Here is a tiny trained network, its code and every weight. The questions are about switching its units off for an input and a target symbol, where a switched-off unit gives its printed mean instead of its output.

import numpy as np


def w(rows, s, z=0):
    codes = np.array(rows[::2]) - 128.0
    scale = np.full(codes.shape[1], s)
    scale[-1] = z or s
    return codes * scale


def f(y):
    return y / 2 * (1 + np.tanh(0.7978845608 * (y + 0.044715 * y**3)))


def softmax(a):
    e = np.exp(a - a.max(-1, keepdims=True))
    return e / e.sum(-1, keepdims=True)


def log_softmax(a):
    a = a - a.max(-1, keepdims=True)
    return a - np.log(np.exp(a).sum(-1, keepdims=True))


def net(x, mask):
    ids = ['ΛΣβεζημπτφ'.index(c) for c in x.split()]
    T = len(ids)
    res = E[ids] + P[:T]
    u = 0
    for l in range(2):
        q, k, v = (res @ M[l].T for M in (Q, K, V))
        z = softmax(np.where(np.tri(T) > 0, q @ k.T / 2**0.5, -1e9)) @ v
        res = res + np.where(mask[u], z, O[l][:, -1]) @ O[l][:, :-1]
        u += 1
        y = f(res @ A[l][:, :-1].T + A[l][:, -1])
        res = res + np.where(mask[u : u + 12], y, B[l][:, -1]) @ B[l][:, :-1]
        u += 12
    return log_softmax(res[-1] @ U[:, :-1].T + U[:, -1])


Q, K, V, O, A, B = {}, {}, {}, {}, {}, {}
E = w([
[71,71,175,159,184],'Λ',
[104,115,39,160,99],'Σ',
[90,91,65,155,101],'β',
[72,142,67,127,124],'ε',
[156,183,254,191,148],'ζ',
[66,172,197,153,119],'η',
[113,101,89,154,134],'μ',
[99,98,80,150,118],'π',
[42,189,54,121,135],'τ',
[102,129,254,186,103],'φ',
],0.021)
P = w([
[248,92,132,107,81],'0',
[211,107,129,121,103],'1',
[181,119,114,140,122],'2',
[154,125,107,153,139],'3',
[132,134,104,166,153],'4',
[106,136,100,174,167],'5',
[85,138,98,185,178],'6',
[64,145,100,194,190],'7',
[44,148,101,202,203],'8',
[23,149,96,205,213],'9',
],0.012)
Q[0] = w([
[131,120,155,6,170],'0.h1',
[97,166,142,179,220],'0.h1',
],0.012)
K[0] = w([
[162,109,139,69,33],'0.h1',
[92,126,100,254,125],'0.h1',
],0.013)
V[0] = w([
[146,26,192,99,230],'0.h1',
[52,163,143,88,254],'0.h1',
],0.0068)
O[0] = w([
[102,68,152,50,158,52],'0.h1',
[163,130,122,63,254,254],'0.h1',
],0.0098,0.0021)
A[0] = w([
[138,159,151,9,113,248],'0.n1',
[97,141,148,99,95,164],'0.n2',
[72,180,146,40,119,104],'0.n3',
[57,74,196,113,138,198],'0.n4',
[133,50,122,110,147,67],'0.n5',
[193,129,113,35,143,137],'0.n6',
[83,131,135,175,110,99],'0.n7',
[139,194,103,74,121,143],'0.n8',
[165,119,106,166,167,37],'0.n9',
[177,205,140,165,142,78],'0.n10',
[148,53,167,107,76,2],'0.n11',
[159,87,31,83,131,103],'0.n12',
],0.012,0.0075)
B[0] = w([
[121,68,203,42,231,135],'0.n1',
[121,131,59,117,181,125],'0.n2',
[170,180,109,74,159,136],'0.n3',
[189,157,129,166,172,253],'0.n4',
[151,192,58,136,36,166],'0.n5',
[82,115,216,38,190,127],'0.n6',
[113,138,146,83,143,198],'0.n7',
[211,66,112,138,124,146],'0.n8',
[55,128,140,155,86,136],'0.n9',
[18,94,184,161,64,173],'0.n10',
[98,86,109,51,88,132],'0.n11',
[199,135,247,200,254,212],'0.n12',
],0.007)
Q[1] = w([
[30,211,192,2,52],'1.h1',
[90,141,184,201,175],'1.h1',
],0.0063)
K[1] = w([
[161,49,104,103,76],'1.h1',
[1,135,90,185,234],'1.h1',
],0.0089)
V[1] = w([
[64,249,104,60,144],'1.h1',
[128,218,254,138,148],'1.h1',
],0.0091)
O[1] = w([
[198,238,143,186,55,47],'1.h1',
[87,254,148,42,61,254],'1.h1',
],0.0095,0.004)
A[1] = w([
[184,107,69,22,160,102],'1.n1',
[113,116,152,92,131,100],'1.n2',
[160,143,71,123,160,140],'1.n3',
[168,143,136,133,72,176],'1.n4',
[83,110,109,175,25,24],'1.n5',
[189,162,105,128,10,49],'1.n6',
[232,103,140,165,143,145],'1.n7',
[127,165,144,144,169,107],'1.n8',
[148,125,238,142,121,10],'1.n9',
[75,157,137,152,139,119],'1.n10',
[115,155,127,140,113,96],'1.n11',
[139,133,132,196,101,135],'1.n12',
],0.013,0.012)
B[1] = w([
[146,185,119,127,114,169],'1.n1',
[134,164,111,154,157,138],'1.n2',
[181,95,147,135,116,232],'1.n3',
[106,131,178,138,63,156],'1.n4',
[30,152,178,176,162,156],'1.n5',
[166,74,197,41,205,137],'1.n6',
[181,153,153,140,98,206],'1.n7',
[116,62,157,124,87,250],'1.n8',
[154,113,4,113,140,178],'1.n9',
[131,88,65,113,133,254],'1.n10',
[129,64,164,151,129,157],'1.n11',
[115,154,139,98,97,235],'1.n12',
],0.011,0.0076)
U = w([
[166,140,142,126,254,193],'Λ',
[177,148,204,232,74,67],'Σ',
[66,110,115,205,166,157],'β',
[181,74,101,119,103,48],'ε',
[98,99,49,59,90,146],'ζ',
[82,202,173,109,94,203],'η',
[205,53,95,93,99,1],'μ',
[150,60,113,135,113,32],'π',
[237,184,56,176,93,174],'τ',
[167,85,182,72,62,73],'φ',
],0.0071,0.004)

Each question gives the input, a string of symbols that net reads in full, and the target symbol t.
The units are the heads (2 rows each of Q, K, V and O) and the neurons (one row each of A and B). Each row of codes is followed by its name. A weight is (code - 128) times the scale printed after its matrix; where a second scale follows, it is the last column's (O, A, B and U).
mask holds one flag per unit, layer by layer, with each layer's heads first. A switched-off unit (its flag False) gives its mean, the last column of its rows in O or B, instead of its output. The means were averaged over made-up inputs and are rounded, as every weight is.
A unit's drop is (log p(t) with every unit on - log p(t) with that unit switched off) / (log p(t) with every unit on - log p(t) with every unit switched off).
The circuit of an input: a set's keep is (log p(t) with only the set's units on - log p(t) with every unit switched off) / (log p(t) with every unit on - log p(t) with every unit switched off). Starting from the 12 units with the biggest drops (on a tie, the unit counted first), units are removed one at a time, each time the one whose removal leaves the highest keep (on an exact tie, the one counted first), for as long as the keep stays at least 0.8.
units of the circuit, in order: the units of the circuit, biggest drop first
unit that matters most: the unit with the biggest drop
k most important neurons: the k neurons with the biggest drops, biggest first
k most important neurons of layer l: the k neurons of layer l with the biggest drops, biggest first
input ζ Λ β π Λ Λ β π φ, target Λ: most important neuron of layer 0 : [0.n12]
input Σ Σ τ μ ε ζ Λ β, target Λ: units of the circuit, in order : [0.h1; 0.n12]
input Σ Σ φ η ζ, target φ: units of the circuit, in order : [1.h1; 1.n6; 1.n8]
input φ Λ Σ Σ ζ, target β: 2 most important neurons : [0.n12; 0.n10]
input Λ Σ ζ π φ μ Σ π ζ, target ζ: units of the circuit, in order : [1.n9; 1.n10; 0.n10; 1.h1]
input φ Λ Λ, target Λ: units of the circuit, in order : [0.h1; 0.n4]
input Σ Σ Λ π, target Λ: units of the circuit, in order : [0.h1; 1.h1; 0.n12; 1.n8]
input β μ η Σ Λ τ φ, target τ: 3 most important neurons : [1.n9; 0.n8; 0.n4]
input τ φ Σ Λ τ β, target Σ: 2 most important neurons of layer 0 : [0.n12; 0.n3]
input ζ Λ φ ζ, target ζ: units of the circuit, in order : [1.n9; 1.h1; 0.n10]
input Σ η Σ, target φ: units of the circuit, in order : [1.n6; 1.h1]
input Λ η Λ Σ, target Λ: units of the circuit, in order : [0.n12; 0.h1]
input β Λ Σ ζ β ζ τ ε π, target τ: 3 most important neurons of layer 0 : [0.n8; 0.n12; 0.n10]
input μ ζ τ Λ ζ β Σ φ π, target ζ: 3 most important neurons : [0.n4; 1.n10; 0.n10]
input ζ τ Σ π Σ ζ, target β: 3 most important neurons of layer 0 : [0.n10; 0.n12; 0.n4]
input Σ ε π Λ φ φ τ β, target Σ: units of the circuit, in order : [1.h1]
input β Σ μ τ η Σ Σ, target η: units of the circuit, in order : [1.h1; 0.h1; 1.n5]
input τ β Σ Σ τ Σ, target Σ: 2 most important neurons : [1.n9; 1.n7]
input π Λ Σ Σ Λ τ μ, target τ: 2 most important neurons of layer 0 : [0.n8; 0.n10]
input τ Σ Σ Σ, target β: most important neuron : [0.n8]
input Σ ζ β τ ζ Λ, target η: 2 most important neurons of layer 0 : [0.n5; 0.n10]
input Σ Σ τ, target β: 2 most important neurons : [0.n10; 0.n4]
input τ Λ ζ ζ φ Σ, target ζ: units of the circuit, in order : [1.h1; 1.n10]
input π Σ τ ε π, target τ: 2 most important neurons of layer 0 : [0.n8; 0.n10]
input τ Λ Σ Λ ζ Λ μ, target Λ: 2 most important neurons of layer 0 : [0.n12; 0.n6]
input β Σ ζ φ, target η: 2 most important neurons of layer 0 : [0.n4; 0.n10]
input ζ ζ Λ, target η: units of the circuit, in order : [0.n5; 1.h1; 0.n10]
input τ η τ Σ, target Σ: unit that matters most : 0.n12
input β Λ Σ Σ η τ Σ τ φ, target τ: 2 most important neurons : [1.n9; 0.n8]
input Σ β π Σ Σ β ζ Σ, target η: 2 most important neurons : [0.n10; 1.n9]
